[102 121 112 134 128 137 127 135 142 143  99 119]
The 3rd entry from the left -> 112
Give the entry just right of the largest entry.
A: 99
Give the last entry.
A: 119
Give the third largest entry.
A: 137

[133 114 122 100 108 141 115 157 146 114 136 129 157 113]
The first entry from the left is 133
Read off the third entry from the right.
A: 129
Read off the 3rd entry.
A: 122
The smallest entry: 100

Questions about the grid below. Counting starts at 1.
1) Report the entry in row 3 and column 2.
2) Report the entry in the bottom-right corner.
3) Report the entry in row 2 and column 1.
4) Report the entry at row 1, column 3.
5) Report the entry in the top-left corner.
6) Report the entry in the top-right corner.
[[119 132 113 121]
 [116 120 107 128]
 [126 130 124 121]
 [132 132 132 119]
 [128 128 132 122]
 [120 129 112 131]
 [121 128 113 125]
 [122 125 129 119]
 [121 129 110 126]]
1) 130
2) 126
3) 116
4) 113
5) 119
6) 121

Questions about the array below.
1) Read off the third largest entry.
2) Read off the largest entry in the last row.
3) Read off the smallest entry in the first row.
4) Read off the fifth entry from the end, reading row by row.
5) Read off the last entry in the row that holds the smallest entry.
6) Read off the second entry, reading row by row.
7) Read off the entry directly above the largest entry.
8) Read off the fourth entry, reading row by row.
[[109 133 118 131 118 142 125 132 141]
 [122 113 146 104 130 128 148 130 130]
 [108 133 125 137 121 136 120 128 131]
 [142 140 110 132 130 124 125 133 129]
 [116 127 126 110 126 131 143 135 134]
 [132 124 131 128 128 128 130 124 131]
 [138 128 134 125 136 117 125 127 119]
 [136 125 137 135 131 123 119 121 122]
 [137 120 141 124 134 121 132 125 121]]
1) 143
2) 141
3) 109
4) 134
5) 130
6) 133
7) 125
8) 131

Read these off the table that follows. Counting starts at 1.
1) The entry in row 3 and column 1?
2) The entry at row 3, column 3?
3) The entry in the top-right corner?
4) The entry in the bottom-left corner?
5) The centre entry?
6) The entry in row 1 and column 1?
7) The entry just left of the centre entry?
8) The entry just right of the largest entry?
[[134 139 132 116 158 133 121 114 119 133 112]
 [132 132 115 138 136 142 113 126 123 124 120]
 [116 123 123 129 126 136 124 129 122 153 137]
 [117 129 116 141 132 142 120 122 119 148 138]
 [133 115 127 145 116 135 129 118 133 126 131]
 [118 120 128 128 115 129 128 141 121 148 132]
 [112 133 137 109 129 117 140 137 130 142 130]
 [118 143 135 114 131 125 138 155 129 139 102]
 [146 133 136 111 113 138 113 133 140 125 140]
 [146 124 123 130 117 120 128 144 111 122  98]
 [138 116 122 147 123 137 123 115 128 121 129]
 [130 128 123 145 143 129 126 113 127 119 121]
 [115 149 117 128 136 136 139 119 139 127 143]]
1) 116
2) 123
3) 112
4) 115
5) 117
6) 134
7) 129
8) 133

W =
[[142 121 124 141]
 [132 120 117 129]
 [137 118 115 132]
 [130 136 125 131]
 [135 126 132 122]
 [106 131 113 152]
 [146 133 134 122]
 [118 109 119 147]
 [138 118 114 132]]
The entry directly above 152?
A: 122
The entry directly below the smallest entry?
A: 146
The 3rd entry on the diagonal from the top-right corner?
A: 118
The last entry of the smallest entry's row is 152
The fifth-last entry, reading row by row is 147
The bottom-left entry -> 138
The last entry, reading row by row is 132
The entry just left of 136 is 130
The entry directly below 124 is 117
The largest entry in the first row is 142
The entry just left of 124?
A: 121
The entry directly below 119: 114
The top-right entry: 141
The entry directly below 113 is 134
The 3rd smallest entry?
A: 113
